Moves between states:
ze: z604->z464, z83->z515, z144->z570, z64->z200, z570->z773, z40->z390, z374->z763, z418->z374, z592->z952, z222->z560, z216->z467, z773->z811, z182->z130, z471->z542, z461->z762, z508->z150, z314->z157, z924->z539, z274->z571, z680->z144, z153->z287, z526->z592, z445->z796, z501->z824, z390->z604, z226->z464, z258->z567, z230->z230, z360->z11, z195->z707, z77->z998, z166->z129, z851->z196, z42->z884, z665->z560, z137->z508, z836->z131, z506->z454, z824->z360, z515->z872, z55->z356, z229->z200, z356->z77, z504->z756, z19->z314, z872->z418, z779->z174, z339->z172, z464->z229, z765->z338, z179->z501, z496->z182, z906->z501, z287->z504, z338->z799, z413->z415, z811->z55, z45->z237, z796->z680, z807->z333, z420->z30, z846->z765, z952->z45, z707->z846, z799->z420, z542->z807, z131->z779, z333->z459, z971->z230, z571->z60, z237->z723, z715->z172, z560->z216, z593->z40, z196->z413, z129->z542, z539->z508, z404->z274, z121->z539, z762->z360, z459->z229, z415->z719, z150->z30, z60->z665, z763->z195, z970->z130, z311->z970, z290->z454, z719->z508, z130->z593, z998->z222, z711->z506, z884->z970, z200->z237, z355->z121, z756->z314, z876->z290, z467->z508, z30->z356, z172->z971, z522->z19, z723->z825, z157->z311, z11->z604, z454->z137, z567->z876, z174->z851, z825->z339
gu: z604->z592, z83->z418, z144->z501, z64->z762, z570->z131, z40->z604, z374->z195, z418->z763, z592->z45, z222->z216, z216->z924, z773->z971, z182->z593, z471->z129, z461->z130, z508->z711, z314->z311, z924->z506, z274->z222, z680->z570, z153->z504, z526->z952, z445->z680, z501->z501, z390->z258, z226->z229, z258->z314, z230->z884, z360->z226, z195->z77, z77->z222, z166->z542, z851->z413, z42->z360, z665->z459, z137->z567, z836->z779, z506->z137, z824->z274, z515->z467, z55->z501, z229->z237, z356->z454, z504->z496, z19->z157, z872->z876, z779->z851, z339->z166, z464->z200, z765->z799, z179->z824, z496->z130, z906->z131, z287->z756, z338->z420, z413->z413, z811->z179, z45->z19, z796->z570, z807->z360, z420->z567, z846->z711, z952->z522, z707->z765, z799->z258, z542->z333, z131->z174, z333->z445, z971->z42, z571->z680, z237->z825, z715->z952, z560->z467, z593->z762, z196->z415, z129->z836, z539->z30, z404->z571, z121->z906, z762->z172, z459->z796, z415->z508, z150->z356, z60->z355, z763->z707, z970->z64, z311->z64, z290->z287, z719->z150, z130->z40, z998->z560, z711->z454, z884->z11, z200->z723, z355->z131, z756->z157, z876->z153, z467->z711, z30->z77, z172->z230, z522->z314, z723->z339, z157->z230, z11->z464, z454->z83, z567->z290, z174->z196, z825->z471

The rows follow the links: the fewer symbols apart two states are, the more alike their rows tend to be.

Rows of some states; one shown again gets a slightly different row:
z174 -18,-777,521,0,-485,-102,-21,-2,-393,-288,223,-41,502,157,-134,-620,-214,-208,272,-643,15,249,219,485,493,337,878,255,105,27,-152,-154,599,139,-437,-264,-592,65,600,233,297,-101,435,365,438,69,548,-222,639,-328
z360 207,153,-286,361,735,33,-397,-166,454,-570,347,-414,53,229,-73,730,-252,-162,-571,103,28,-49,-806,-35,327,-30,-375,355,183,-917,-393,-99,108,36,51,304,-80,310,-733,-301,308,-431,-530,-191,-239,-385,-504,-37,-311,569
z592 523,26,-465,2,164,131,271,415,-345,-242,-433,-480,-240,76,260,130,308,-730,-638,-212,56,-813,813,-387,481,-304,702,-133,143,869,87,147,-106,352,501,83,119,-31,349,-86,-43,-618,545,121,-217,312,40,314,321,-94
z825 -414,-31,-589,444,385,307,-94,391,-99,-496,261,558,234,-615,-31,-42,-22,-323,-306,-386,459,-869,-562,-603,128,52,-122,169,692,-363,-886,-240,-293,-17,21,189,77,338,-580,-191,-326,21,-631,413,-494,53,124,-225,-182,-215
z971 1,20,-441,387,713,83,-268,-221,455,64,-26,-450,519,343,-190,537,65,-132,-812,139,338,-244,-772,-74,334,137,-512,514,320,-487,-22,-66,512,-541,-29,-8,-230,366,-408,-366,384,161,-32,-156,170,132,-860,-62,-155,674
z19 368,-303,-667,-56,48,114,322,342,-560,216,-552,-316,-150,173,71,-9,401,-485,-680,25,319,-843,577,-431,473,-252,439,6,314,983,178,165,119,-70,494,21,205,199,392,-59,-226,-218,506,-181,-156,587,-81,234,510,209
z64 208,-120,-386,239,733,207,1,-139,389,-780,138,-498,-303,511,4,397,-75,-23,-532,121,6,-156,-384,-132,281,-314,-192,284,487,-311,-689,376,171,137,153,800,-83,145,-308,-362,130,-621,-411,-503,-591,-531,-420,43,-39,866
z230 -68,-128,-483,383,802,103,-243,-162,404,10,-179,-456,470,444,-134,399,162,-168,-932,168,339,-330,-588,-183,373,-36,-473,566,436,-221,-151,-54,536,-613,77,159,-171,300,-186,-465,292,27,40,-235,-18,80,-899,-52,-32,815
z333 -91,-248,-402,47,-572,-52,-137,79,-521,-184,325,826,-451,-515,-108,89,-145,-123,315,-443,120,-297,-397,-326,376,344,-39,-148,117,-788,-335,-504,-569,360,-72,-170,347,-5,-930,196,-700,318,-747,-125,-287,-123,519,-106,-52,-440
z172 -122,-51,-565,397,812,227,-113,-18,365,-263,-18,-369,377,319,-107,413,128,-324,-902,-57,342,-530,-597,-344,398,-75,-441,514,520,-297,-409,-54,391,-470,41,297,-103,361,-418,-511,269,-114,-175,-28,-203,16,-779,-77,-141,701
z137 -441,373,429,36,392,125,117,485,345,566,-41,322,228,-824,-152,-499,160,481,351,507,-88,99,10,277,-1305,-135,-256,151,-301,370,368,58,-95,-490,-63,-57,203,558,643,-46,-40,167,-75,114,154,264,162,-239,-435,-433
z222 222,499,685,-438,-27,-239,-432,211,629,336,-700,239,-511,-332,233,-326,51,-399,306,-88,-489,144,882,175,-211,-106,-6,-361,-519,320,393,-380,-187,245,-481,-184,225,-507,414,-6,-329,-409,12,102,17,-210,-435,-303,-535,-561
z237 -13,112,-583,352,508,386,-79,565,-65,-673,53,159,-12,-460,151,199,34,-666,-570,-302,399,-1048,-126,-711,329,-107,113,93,638,82,-711,-74,-307,293,292,281,189,228,-293,-344,-190,-480,-360,443,-647,-11,94,-101,-163,-114
z756 -206,-753,-439,-116,-227,56,433,-38,-698,693,-414,121,-353,288,-253,-380,371,458,-128,239,204,-352,129,-286,6,-106,-50,46,342,749,147,448,242,-517,177,335,309,461,240,119,-712,542,14,-999,-119,300,-171,-9,474,535
z506 -377,435,625,-67,428,25,-116,507,579,552,-210,354,323,-797,21,-503,71,285,316,457,-220,66,111,166,-1213,-47,-306,30,-312,463,429,-30,-160,-443,-229,-81,180,483,621,-31,-7,33,-69,214,185,210,-134,-274,-594,-501
z55 134,333,71,279,444,-188,-214,-58,387,604,30,-312,487,-185,-269,646,-21,-44,-398,372,176,304,-671,347,-235,218,-471,487,-371,-633,829,-411,223,-708,12,-537,-152,514,-316,-64,490,261,103,-246,549,222,-514,-33,-365,134
z665 382,119,394,-438,-491,-352,-406,187,-14,136,-544,454,-888,-381,217,-233,-62,-499,351,-302,-453,61,784,-55,184,9,302,-391,-545,43,293,-490,-356,590,-307,-186,241,-428,-10,212,-762,-299,-178,-122,-46,-315,106,-204,-184,-674
z526 433,64,-460,-55,125,63,194,480,-466,-32,-482,-443,-262,69,305,66,333,-735,-618,-237,98,-833,739,-405,508,-314,660,-129,218,946,91,92,-28,283,424,24,119,-19,354,-80,-71,-537,598,198,-175,338,3,271,391,-152
z522 326,-228,-548,-68,80,92,298,338,-615,255,-574,-375,-177,112,103,-17,400,-530,-625,-109,275,-781,685,-342,425,-273,497,3,295,1025,307,156,116,5,531,-20,186,194,402,4,-235,-233,528,-138,-150,529,-2,241,510,0
z906 373,-151,268,133,-399,-377,-231,-62,-269,518,67,-129,291,-63,-429,363,-251,-232,-42,-126,33,541,-331,646,241,403,253,486,-511,-729,873,-711,268,-370,-238,-833,-276,451,-195,254,213,214,249,-201,932,331,91,-78,108,-280
z680 567,-143,-143,-184,-902,-448,-196,-209,-684,361,-108,238,-655,-22,-160,394,-156,-218,292,-264,-107,284,144,127,589,250,235,-250,-476,-582,554,-590,-311,358,-33,-557,181,-208,-703,468,-547,314,-175,-468,306,26,299,120,188,-430
z471 -535,-181,-513,313,-34,288,-97,248,-292,-340,375,803,104,-595,-211,-135,-101,-29,61,-395,460,-587,-676,-476,192,179,-215,107,581,-549,-805,-320,-349,17,-36,47,137,280,-596,-95,-376,310,-739,245,-389,25,470,-227,-131,-366

Each walk starts at a row. The symbols on each line, taken left to right, move it on to the next state.
Each answer is a row, close to the row of the state it stands for.
new walk
159,25,-307,311,335,-120,-314,-257,271,501,-21,-343,478,261,-349,738,-47,-158,-576,180,272,138,-823,185,349,305,-421,506,-53,-789,543,-398,299,-630,-115,-439,-177,405,-611,-59,291,352,55,-370,594,164,-583,57,-85,321
gu gu ze gu -> 378,158,-325,261,870,161,-124,-29,464,-927,331,-542,-90,360,76,684,-138,-249,-614,92,-25,-131,-394,-178,224,-302,-64,251,263,-435,-560,168,85,298,260,525,-56,142,-452,-385,310,-708,-225,-104,-411,-412,-305,133,-171,658
gu ze gu gu gu ze -> -420,-192,-433,305,-160,200,-188,162,-375,-315,415,844,-19,-599,-222,-102,-108,45,92,-381,347,-380,-594,-360,193,260,-161,131,509,-662,-677,-431,-376,91,-94,-29,170,215,-685,-28,-483,395,-801,185,-343,-18,523,-274,-110,-379
new walk
-258,111,-588,368,557,354,-161,429,69,-602,240,305,154,-502,53,130,82,-433,-447,-368,447,-855,-520,-602,162,-37,-182,266,678,-354,-875,-231,-244,119,93,295,118,242,-501,-340,-215,-248,-578,406,-561,-29,130,-132,-276,-134
gu gu ze ze gu gu gu gu -> 486,-215,-53,2,-864,-376,-226,-357,-682,446,37,152,-315,93,-279,427,-119,-190,48,-204,27,396,-193,202,662,418,251,86,-481,-784,661,-765,-66,72,-47,-700,56,2,-683,373,-281,427,54,-461,603,233,157,138,248,-309
gu gu gu gu ze ze -> -253,359,813,-5,544,60,-113,658,613,243,-95,224,410,-741,-38,-569,-86,71,291,254,-173,215,242,407,-1097,-46,56,232,-366,326,322,-192,58,-318,-308,-177,-11,483,803,-90,255,-237,156,466,258,119,89,-472,-462,-535
new walk
405,293,-329,288,776,201,-130,243,330,-1079,284,-374,-260,1,179,542,-87,-438,-499,2,-40,-439,-237,-301,281,-359,78,99,333,-427,-765,70,-346,518,317,544,68,94,-412,-300,128,-911,-380,121,-599,-399,-63,83,-187,333
ze gu gu gu gu -> -515,-289,-414,284,-300,248,-46,248,-478,-237,501,837,223,-668,-235,-283,-64,30,192,-539,417,-461,-715,-365,153,380,-128,92,559,-572,-769,-297,-240,19,-145,-74,76,252,-632,62,-444,411,-711,293,-232,49,544,-274,-11,-339
ze gu gu ze gu gu -> 164,-763,332,-64,-828,-238,-28,-84,-704,-37,215,199,288,84,-237,-276,-303,-296,290,-646,62,410,65,397,613,398,762,204,-276,-369,150,-496,355,122,-375,-591,-436,2,93,375,-37,165,369,94,571,147,650,-158,602,-477
new walk
81,101,-500,422,714,267,-172,344,228,-934,240,0,-144,-237,76,369,-63,-499,-537,-178,196,-733,-323,-497,263,-177,-40,138,550,-274,-892,-26,-290,428,165,495,127,173,-444,-328,-126,-667,-529,176,-712,-251,-12,16,-199,131
ze gu ze ze gu gu -> 69,20,-286,337,899,101,-189,-260,542,-426,84,-600,226,571,-71,539,22,-83,-664,156,90,-73,-609,-20,331,-150,-499,460,333,-465,-350,177,364,-255,54,444,-182,286,-344,-423,420,-310,-100,-273,-174,-255,-813,32,-130,939
ze gu ze gu ze ze -> -418,-49,-611,499,446,366,-209,212,2,-410,258,492,290,-525,-80,49,27,-246,-386,-329,547,-815,-793,-526,237,65,-262,322,651,-448,-869,-260,-169,-114,-34,132,87,408,-583,-346,-195,84,-596,314,-474,37,27,-282,-244,-37
new walk
-547,-131,-498,296,-9,229,-114,191,-310,-264,350,736,182,-627,-236,-141,-67,-51,-44,-449,494,-557,-759,-451,180,228,-220,175,574,-548,-787,-336,-222,5,-75,13,158,276,-737,-60,-368,347,-725,280,-322,-9,348,-245,-130,-234
ze gu gu gu gu ze ze -> -205,155,835,69,572,96,-41,588,519,54,37,45,591,-615,-14,-502,-129,-18,190,158,-173,183,208,511,-889,-110,243,413,-261,242,208,-178,201,-321,-350,-93,-201,518,806,-119,381,-380,306,511,442,103,184,-388,-328,-538
gu ze ze ze gu gu -> -3,471,749,-390,211,-213,-411,430,744,339,-668,372,-390,-486,251,-503,41,-296,274,-8,-490,-27,766,131,-538,-21,-59,-219,-427,510,353,-306,-184,123,-490,-96,188,-202,538,-40,-294,-412,-76,175,-48,-231,-375,-537,-592,-617
new walk
328,-103,-663,242,531,172,90,347,-146,-157,-509,-583,198,205,146,262,316,-728,-966,-237,375,-969,305,-525,711,-233,241,150,449,551,74,43,255,-59,386,72,6,147,137,-254,99,-409,468,114,-273,405,-476,143,264,263
gu gu gu gu ze -> 224,-266,-284,114,615,158,75,-327,311,-753,171,-603,-292,668,-30,469,-69,97,-412,256,-166,171,-300,-49,208,-289,-289,325,346,-301,-598,497,245,71,163,722,-110,76,-233,-286,123,-517,-245,-636,-398,-498,-501,113,65,1021
ze ze ze gu ze ze -> 233,186,-478,325,480,258,-121,338,175,-903,257,101,-407,-376,109,346,-109,-555,-443,-251,115,-654,-136,-465,326,-209,17,74,343,-436,-824,-207,-520,561,290,365,193,64,-566,-291,-216,-741,-497,233,-650,-307,159,-26,-203,-47
new walk
259,262,16,184,108,-286,-348,-196,114,633,30,-269,316,60,-332,759,-27,-90,-354,241,114,368,-720,433,42,238,-317,500,-448,-788,824,-593,232,-475,-37,-580,-164,396,-466,-30,326,321,104,-385,669,289,-522,16,-195,166
gu ze gu ze ze gu -> 482,-369,539,-269,-818,-469,-181,136,-438,297,-130,241,-458,-167,-80,-95,-252,-403,423,-422,-281,325,561,376,365,248,661,-137,-584,-137,587,-614,-79,350,-313,-566,-96,-29,84,449,-387,-75,180,-191,542,18,446,-131,240,-642
gu ze ze gu ze -> -117,-680,711,-77,-167,-52,10,240,-29,-382,116,-125,673,58,-19,-692,-239,-296,244,-583,-191,273,293,439,234,212,888,344,34,243,-147,-60,646,34,-420,-150,-595,249,773,61,395,-284,541,511,423,56,409,-369,440,-225
new walk
92,-589,150,-182,-47,0,254,-445,-60,-459,234,-105,-704,595,-171,-44,-220,591,355,301,-443,577,-124,72,-149,-179,-181,24,140,-138,-494,630,139,202,-34,766,29,-84,-137,153,-319,-173,-417,-929,-406,-738,-53,18,208,836
gu gu ze gu ze gu -> -578,-309,-54,-141,-228,159,371,95,-402,895,-114,551,-27,-314,-317,-552,261,797,374,475,173,116,-129,-9,-780,11,-440,-44,58,496,237,344,-52,-645,3,58,305,406,231,209,-466,881,-197,-557,-9,337,147,-59,53,66
gu ze ze gu ze -> 301,-389,-592,78,530,162,319,-48,-230,-117,-293,-654,-179,637,-1,205,287,-57,-682,249,63,-503,-60,-326,365,-223,33,324,450,514,-206,621,324,-132,449,647,96,440,73,-189,-187,-311,91,-719,-347,-19,-530,158,316,999
